Below are the code and all the weights of a small trained network. Each question names an input and a class and asks about switching units off, where a switched-off unit gives its printed mean instead of its output.

import numpy as np


def w(rows, s, z=0):
    codes = np.array(rows[::2]) - 128.0
    scale = np.full(codes.shape[1], s)
    scale[-1] = z or s
    return codes * scale


def f(y):
    return y / 2 * (1 + np.tanh(0.7978845608 * (y + 0.044715 * y**3)))


def log_softmax(a):
    a = a - a.max(-1, keepdims=True)
    return a - np.log(np.exp(a).sum(-1, keepdims=True))


def net(x, mask):
    res = np.array(x, float).reshape(1, 4) / 4 @ E
    y = f(res @ A[0][:, :-1].T + A[0][:, -1])
    res = res + np.where(mask, y, B[0][:, -1]) @ B[0][:, :-1]
    return log_softmax(res[-1] @ U[:, :-1].T + U[:, -1])


A, B = {}, {}
E = w([
[131,246,106,44,1,157,107,84],'x0',
[117,230,110,196,77,14,174,217],'x1',
[190,202,118,188,183,182,186,123],'x2',
[205,152,220,105,156,56,102,104],'x3',
],0.0099)
A[0] = w([
[68,194,133,173,95,44,139,176,20],'neuron 0',
[151,122,125,90,181,216,31,96,34],'neuron 1',
[149,206,103,25,99,159,95,114,43],'neuron 2',
[174,213,116,200,200,192,161,101,120],'neuron 3',
[101,147,111,146,72,45,174,123,63],'neuron 4',
[182,137,242,101,139,57,87,112,82],'neuron 5',
[214,158,221,89,145,103,133,130,23],'neuron 6',
[31,101,8,191,81,200,141,165,83],'neuron 7',
[2,59,181,55,114,46,84,188,89],'neuron 8',
[169,183,99,119,77,135,149,74,93],'neuron 9',
[155,205,103,54,27,127,114,85,103],'neuron 10',
[128,241,131,166,86,110,130,208,2],'neuron 11',
[214,154,133,181,137,162,232,90,28],'neuron 12',
[108,147,138,164,156,76,168,206,5],'neuron 13',
[170,116,163,129,82,211,97,138,39],'neuron 14',
[96,140,81,109,168,160,129,118,131],'neuron 15',
[124,67,187,198,210,131,108,191,156],'neuron 16',
],0.0095,0.0025)
B[0] = w([
[162,64,188,101,168,157,46,151,223],'neuron 0',
[183,105,194,133,166,192,1,155,216],'neuron 1',
[139,97,173,158,201,145,210,112,220],'neuron 2',
[129,140,185,57,82,36,140,38,219],'neuron 3',
[154,150,179,128,175,172,88,92,192],'neuron 4',
[56,176,111,21,24,186,179,203,213],'neuron 5',
[95,231,58,112,37,209,125,208,197],'neuron 6',
[59,217,144,52,55,191,142,183,238],'neuron 7',
[79,93,198,71,183,83,136,46,239],'neuron 8',
[125,55,101,116,131,147,205,147,187],'neuron 9',
[144,126,119,191,186,86,219,109,253],'neuron 10',
[229,154,159,128,166,134,99,166,223],'neuron 11',
[57,110,179,55,172,35,82,52,194],'neuron 12',
[144,100,167,116,192,151,114,159,199],'neuron 13',
[185,83,129,154,139,154,128,181,161],'neuron 14',
[128,173,197,95,100,160,119,164,152],'neuron 15',
[129,112,74,157,170,189,253,160,245],'neuron 16',
],0.0086,0.012)
U = w([
[116,205,125,70,64,185,122,189,87],'0',
[247,94,153,106,158,185,36,157,94],'1',
[164,100,122,158,158,146,209,145,127],'2',
[122,119,165,48,114,54,104,48,164],'3',
[156,124,133,113,87,135,135,128,253],'4',
[127,165,42,194,92,66,53,60,75],'5',
[178,113,68,187,85,110,61,108,85],'6',
],0.012,0.0079)

Each question gives the input, the list of numbers given to net, and the class t.
The units are the neurons (one row each of A and B). Each row of codes is followed by its name. A weight is (code - 128) times the scale printed after its matrix; where a second scale follows, it is the last column's (A, B and U).
mask holds one flag per neuron, in row order. A switched-off neuron (its flag False) gives its mean, the last column of its row in B, instead of its output. The means were averaged over made-up inputs and are rounded, as every weight is.
A unit's drop is (log p(t) with every unit on - log p(t) with that unit switched off) / (log p(t) with every unit on - log p(t) with every unit switched off).
The circuit of an input: a set's keep is (log p(t) with only the set's units on - log p(t) with every unit switched off) / (log p(t) with every unit on - log p(t) with every unit switched off). Starting from the 12 units with the biggest drops (on a tie, the unit counted first), units are removed one at a time, each time the one whose removal leaves the highest keep (on an exact tie, the one counted first), for as long as the keep stays at least 0.8.
circuit, biggest first: the units of the circuit, biggest drop first
unit that matters most: the unit with the biggest drop
top k neurons: the k neurons with the biggest drops, biggest first
drop of u: that unit's drop, to one decimal
input [-1,1,2,-2], class 4: top 3 neurons => (neuron 8; neuron 5; neuron 6)
input [4,1,7,2], class 3: unit that matters most => neuron 3
input [4,-2,-4,0], class 2: circuit, biggest first => (neuron 10; neuron 2)
input [-7,-7,5,8], class 0: top 2 neurons => (neuron 5; neuron 6)
input [6,-5,6,7], class 0: top 3 neurons => (neuron 6; neuron 5; neuron 8)
input [-4,-1,6,0], class 3: top 2 neurons => (neuron 3; neuron 12)
input [4,-8,-2,-7], class 1: top 4 neurons => (neuron 1; neuron 5; neuron 6; neuron 14)
input [4,-3,1,5], class 0: top 2 neurons => (neuron 6; neuron 5)
input [-1,6,0,6], class 0: top 4 neurons => (neuron 5; neuron 6; neuron 1; neuron 2)
input [4,-1,8,7], class 3: top 2 neurons => (neuron 12; neuron 3)
input [8,-6,6,-7], class 2: top 2 neurons => (neuron 2; neuron 10)
input [4,-7,-3,-6], class 1: top 3 neurons => (neuron 1; neuron 5; neuron 6)
input [6,0,7,3], class 3: top 2 neurons => (neuron 3; neuron 12)
input [5,-8,2,-5], class 1: unit that matters most => neuron 1
input [-3,4,3,3], class 1: top 4 neurons => (neuron 7; neuron 10; neuron 8; neuron 13)
input [-6,-3,-8,-8], class 0: drop of neuron 7 => 2.2
input [6,3,-8,-6], class 3: drop of neuron 5 => 0.1
input [-1,2,8,7], class 3: drop of neuron 16 => 0.0
